Below is a small trained network, with its code and all its weights. Each question gives an input and a class and asks what happens when units are switched off, that is, made to give their printed mean instead of their output.

import numpy as np


def w(rows, s, z=0):
    codes = np.array(rows[::2]) - 128.0
    scale = np.full(codes.shape[1], s)
    scale[-1] = z or s
    return codes * scale


def f(y):
    return np.maximum(y, 0)


def log_softmax(a):
    a = a - a.max(-1, keepdims=True)
    return a - np.log(np.exp(a).sum(-1, keepdims=True))


def net(x, mask):
    res = np.array(x, float).reshape(1, 4) / 4 @ E
    y = f(res @ A[0][:, :-1].T + A[0][:, -1])
    res = res + np.where(mask, y, B[0][:, -1]) @ B[0][:, :-1]
    return log_softmax(res[-1] @ U[:, :-1].T + U[:, -1])


A, B = {}, {}
E = w([
[207,156,129,38,113,90,36],'x0',
[72,130,196,111,140,20,117],'x1',
[144,133,246,88,111,117,72],'x2',
[161,106,95,190,200,128,132],'x3',
],0.012)
A[0] = w([
[137,133,61,103,65,254,148,118],'neuron 1',
[128,107,90,119,124,108,126,244],'neuron 2',
[122,123,96,154,165,77,130,98],'neuron 3',
[151,135,146,109,152,156,127,47],'neuron 4',
[164,119,172,185,149,195,127,140],'neuron 5',
[131,138,158,86,105,94,100,159],'neuron 6',
[81,111,205,145,116,150,144,56],'neuron 7',
[127,97,134,134,102,87,107,64],'neuron 8',
[221,139,42,65,94,176,75,153],'neuron 9',
[88,133,207,110,78,159,140,253],'neuron 10',
[177,126,97,86,110,100,78,128],'neuron 11',
[105,133,139,119,163,64,125,110],'neuron 12',
[155,139,118,59,81,94,75,233],'neuron 13',
],0.02,0.0036)
B[0] = w([
[83,186,29,127,42,87,117,244],'neuron 1',
[105,144,118,182,120,117,128,159],'neuron 2',
[180,196,108,110,80,121,116,167],'neuron 3',
[130,95,158,155,144,127,178,147],'neuron 4',
[156,69,119,100,218,163,181,189],'neuron 5',
[93,120,160,86,148,135,173,209],'neuron 6',
[155,178,202,129,137,124,99,195],'neuron 7',
[128,180,116,54,110,155,75,156],'neuron 8',
[254,152,189,179,134,115,66,251],'neuron 9',
[74,208,146,125,109,114,131,224],'neuron 10',
[155,41,197,123,135,106,139,202],'neuron 11',
[74,216,123,159,94,135,151,182],'neuron 12',
[102,124,166,117,240,196,169,233],'neuron 13',
],0.022)
U = w([
[57,22,122,110,96,128,39,24],'0',
[132,230,105,197,56,89,145,163],'1',
[46,3,128,152,102,117,61,2],'2',
[216,182,196,204,173,150,150,191],'3',
[79,148,210,143,97,79,94,44],'4',
[153,101,77,158,172,180,212,158],'5',
[74,211,236,133,146,148,172,190],'6',
[146,24,119,67,48,115,73,19],'7',
],0.0077,0.0045)

Each question gives the input, the list of numbers given to net, and the class t.
The units are the neurons (one row each of A and B). Each row of codes is followed by its name. A weight is (code - 128) times the scale printed after its matrix; where a second scale follows, it is the last column's (A, B and U).
mask holds one flag per neuron, in row order. A switched-off neuron (its flag False) gives its mean, the last column of its row in B, instead of its output. The means were averaged over made-up inputs and are rounded, as every weight is.
A unit's drop is (log p(t) with every unit on - log p(t) with that unit switched off) / (log p(t) with every unit on - log p(t) with every unit switched off).
The circuit of an input: a set's keep is (log p(t) with only the set's units on - log p(t) with every unit switched off) / (log p(t) with every unit on - log p(t) with every unit switched off). Starting from the 12 units with the biggest drops (on a tie, the unit counted first), units are removed one at a time, each time the one whose removal leaves the highest keep (on an exact tie, the one counted first), for as long as the keep stays at least 0.8.
units of the circuit, in order: the units of the circuit, biggest drop first
most important unit: the unit with the biggest drop
k most important neurons: the k neurons with the biggest drops, biggest first
drop when u is switched off: that unit's drop, to one decimal
input [-7,-7,1,-5], class 1: most important unit	neuron 1
input [-4,-7,8,6], class 5: units of the circuit, in order	(neuron 5; neuron 9)
input [7,5,-7,-2], class 3: 4 most important neurons	(neuron 9; neuron 10; neuron 1; neuron 11)
input [-2,-7,6,4], class 5: units of the circuit, in order	(neuron 5; neuron 7)
input [-2,-7,5,0], class 1: 2 most important neurons	(neuron 1; neuron 13)
input [-5,-2,1,5], class 5: 2 most important neurons	(neuron 9; neuron 5)
input [-8,4,2,7], class 3: 4 most important neurons	(neuron 1; neuron 10; neuron 6; neuron 5)
input [-8,-7,-1,6], class 5: 2 most important neurons	(neuron 5; neuron 10)
input [8,0,2,-6], class 3: 3 most important neurons	(neuron 9; neuron 11; neuron 1)
input [-4,-8,3,5], class 5: drop when neuron 12 is switched off	0.0
input [-6,-7,-3,-1], class 1: drop when neuron 1 is switched off	2.2
input [-5,-4,2,6], class 5: drop when neuron 5 is switched off	0.3
